Below is a small trained network, with its code and all its weights. Each question gives an input and a target symbol and asks what happens when units are switched off, that is, made to give their printed mean instead of their output.

import numpy as np


def w(rows, s, z=0):
    codes = np.array(rows[::2]) - 128.0
    scale = np.full(codes.shape[1], s)
    scale[-1] = z or s
    return codes * scale


def norm(h):
    return h / np.sqrt((h * h).mean(-1, keepdims=True) + 1e-5)


def f(y):
    return np.maximum(y, 0)


def softmax(a):
    e = np.exp(a - a.max(-1, keepdims=True))
    return e / e.sum(-1, keepdims=True)


def log_softmax(a):
    a = a - a.max(-1, keepdims=True)
    return a - np.log(np.exp(a).sum(-1, keepdims=True))


def net(x, mask):
    ids = ['ΛΠεζηθμσφψω'.index(c) for c in x.split()]
    T = len(ids)
    res = E[ids] + P[:T]
    r = norm(res)
    for j in range(3):
        rows = slice(2 * j, 2 * j + 2)
        q, k, v = (r @ M[0][rows].T for M in (Q, K, V))
        z = softmax(np.where(np.tri(T) > 0, q @ k.T / 2**0.5, -1e9)) @ v
        o = O[0][rows]
        res = res + np.where(mask[j], z, o[:, -1]) @ o[:, :-1]
    y = f(norm(res) @ A[0][:, :-1].T + A[0][:, -1])
    res = res + np.where(mask[3:15], y, B[0][:, -1]) @ B[0][:, :-1]
    return log_softmax(norm(res)[-1] @ U[:, :-1].T + U[:, -1])


Q, K, V, O, A, B = {}, {}, {}, {}, {}, {}
E = w([
[178,102,116,120],'Λ',
[254,109,166,161],'Π',
[185,64,117,171],'ε',
[154,119,182,174],'ζ',
[107,53,80,157],'η',
[168,100,166,140],'θ',
[156,118,181,176],'μ',
[101,170,136,153],'σ',
[203,133,94,14],'φ',
[67,175,108,42],'ψ',
[234,140,157,100],'ω',
],0.02)
P = w([
[25,78,249,94],'0',
[146,117,134,96],'1',
[149,129,134,99],'2',
[151,128,131,96],'3',
[149,135,127,100],'4',
[151,134,126,99],'5',
[155,135,124,100],'6',
[153,141,125,100],'7',
[157,134,124,99],'8',
[157,141,122,101],'9',
[157,137,124,99],'10',
[161,143,123,100],'11',
[162,140,123,100],'12',
[163,140,123,98],'13',
],0.011)
Q[0] = w([
[114,220,129,92],'h0',
[77,127,124,113],'h0',
[129,110,130,152],'h1',
[150,139,36,144],'h1',
[122,79,115,119],'h2',
[56,65,253,121],'h2',
],0.038)
K[0] = w([
[194,255,98,165],'h0',
[103,100,67,187],'h0',
[132,100,111,140],'h1',
[187,160,35,137],'h1',
[113,48,128,132],'h2',
[23,48,255,94],'h2',
],0.027)
V[0] = w([
[140,138,171,86],'h0',
[109,114,94,64],'h0',
[97,12,149,70],'h1',
[78,175,162,144],'h1',
[69,98,114,249],'h2',
[73,110,94,36],'h2',
],0.018)
O[0] = w([
[76,127,209,83,197],'h0',
[46,49,123,156,107],'h0',
[51,142,242,212,255],'h1',
[177,215,151,53,78],'h1',
[109,217,22,254,22],'h2',
[42,35,63,116,97],'h2',
],0.0094,0.009)
A[0] = w([
[41,249,101,127,85],'n0',
[88,74,154,129,48],'n1',
[102,100,57,170,2],'n2',
[193,71,141,231,57],'n3',
[92,186,173,169,97],'n4',
[173,47,113,136,115],'n5',
[76,115,143,162,93],'n6',
[77,80,4,206,107],'n7',
[150,107,145,140,61],'n8',
[94,185,104,43,225],'n9',
[240,40,143,206,59],'n10',
[11,197,122,66,249],'n11',
],0.016,0.0026)
B[0] = w([
[176,56,112,59,196],'n0',
[150,142,103,173,223],'n1',
[103,51,128,135,173],'n2',
[151,197,99,71,254],'n3',
[104,70,82,166,242],'n4',
[86,148,100,138,200],'n5',
[133,167,118,68,207],'n6',
[104,21,130,251,230],'n7',
[115,115,114,140,165],'n8',
[87,180,150,104,222],'n9',
[169,254,91,96,249],'n10',
[167,227,79,90,218],'n11',
],0.027,0.0058)
U = w([
[66,167,171,139,110],'Λ',
[199,192,192,161,100],'Π',
[127,212,41,153,81],'ε',
[204,97,117,111,114],'ζ',
[101,109,85,133,254],'η',
[92,172,176,158,119],'θ',
[205,102,111,115,130],'μ',
[174,86,7,30,78],'σ',
[81,53,133,42,139],'φ',
[19,166,83,57,153],'ψ',
[153,97,230,112,143],'ω',
],0.013,0.0067)

Each question gives the input, a string of symbols that net reads in full, and the target symbol t.
The units are the heads (2 rows each of Q, K, V and O) and the neurons (one row each of A and B). Each row of codes is followed by its name. A weight is (code - 128) times the scale printed after its matrix; where a second scale follows, it is the last column's (O, A, B and U).
mask holds one flag per unit, heads first, then neurons. A switched-off unit (its flag False) gives its mean, the last column of its rows in O or B, instead of its output. The means were averaged over made-up inputs and are rounded, as every weight is.
A unit's drop is (log p(t) with every unit on - log p(t) with that unit switched off) / (log p(t) with every unit on - log p(t) with every unit switched off).
The circuit of an input: a set's keep is (log p(t) with only the set's units on - log p(t) with every unit switched off) / (log p(t) with every unit on - log p(t) with every unit switched off). Starting from the 12 units with the biggest drops (on a tie, the unit counted first), units are removed one at a time, each time the one whose removal leaves the highest keep (on an exact tie, the one counted first), for as long as the keep stays at least 0.8.
units of the circuit, in order: the units of the circuit, biggest drop first
top k neurons: the k neurons with the biggest drops, biggest first
which heads matter: for each layer, one digit per head in row order, 1 if its drop is at least 0.15 and else 0, layers parted by /
drop of u: that unit's drop, to one decimal
input ζ θ μ μ Λ Λ ψ ε Π ψ φ ψ η, target η: units of the circuit, in order => (n7; h2)
input Π η Π Π μ ζ ζ θ ζ ε ψ ψ φ φ, target φ: units of the circuit, in order => (h2; n10)
input ε θ Π φ θ Λ Λ μ ψ ψ ψ ε Π σ, target σ: units of the circuit, in order => (h2; n0)
input η ζ θ ω, target ω: units of the circuit, in order => (h2; n3)
input ω ω Λ σ, target σ: units of the circuit, in order => (n0; h2)
input ψ Π η ζ ε ε ω ζ η ε φ θ, target ψ: units of the circuit, in order => (h2; n0)
input φ Π Π ψ Λ Π φ ω η φ ω η Π Λ, target φ: units of the circuit, in order => (h2; h0)
input ψ ω η ψ η ε ω μ, target ψ: units of the circuit, in order => (h2; h1)
input θ ζ Π μ, target θ: which heads matter => 111
input ε φ ψ μ, target ε: top 2 neurons => (n4; n3)
input ε ζ φ Π Π μ Π ω ψ θ, target ε: which heads matter => 011
input η Π Π θ η ε ζ, target η: which heads matter => 001
input θ σ ψ ψ μ θ ζ, target θ: top 4 neurons => (n10; n4; n7; n5)
input ψ θ μ η ζ φ, target φ: which heads matter => 001
input φ ψ σ Π φ η ζ μ μ η ψ θ, target φ: which heads matter => 001
input σ σ θ, target σ: which heads matter => 011
input φ ζ ζ σ η ψ μ θ θ, target φ: units of the circuit, in order => (h0; n10)
input Π θ ε η ζ Λ, target Π: which heads matter => 111
input μ ε Π η ψ ψ μ ω μ θ, target μ: which heads matter => 111
input ε ψ ψ φ ε θ η θ ε ε σ Π μ, target ε: which heads matter => 011
input Λ η η σ η ε ζ, target Λ: top 3 neurons => (n10; n7; n6)
input ε ζ Π ψ θ η, target η: which heads matter => 001
input Λ φ ω θ θ ψ μ ε σ ψ Π ζ μ, target Λ: which heads matter => 010
input ψ ψ η ε θ, target ψ: top neuron => (n11)
input η η θ, target η: drop of h0 => 0.0
input φ σ Λ μ ε ψ η μ, target φ: drop of h2 => 0.9
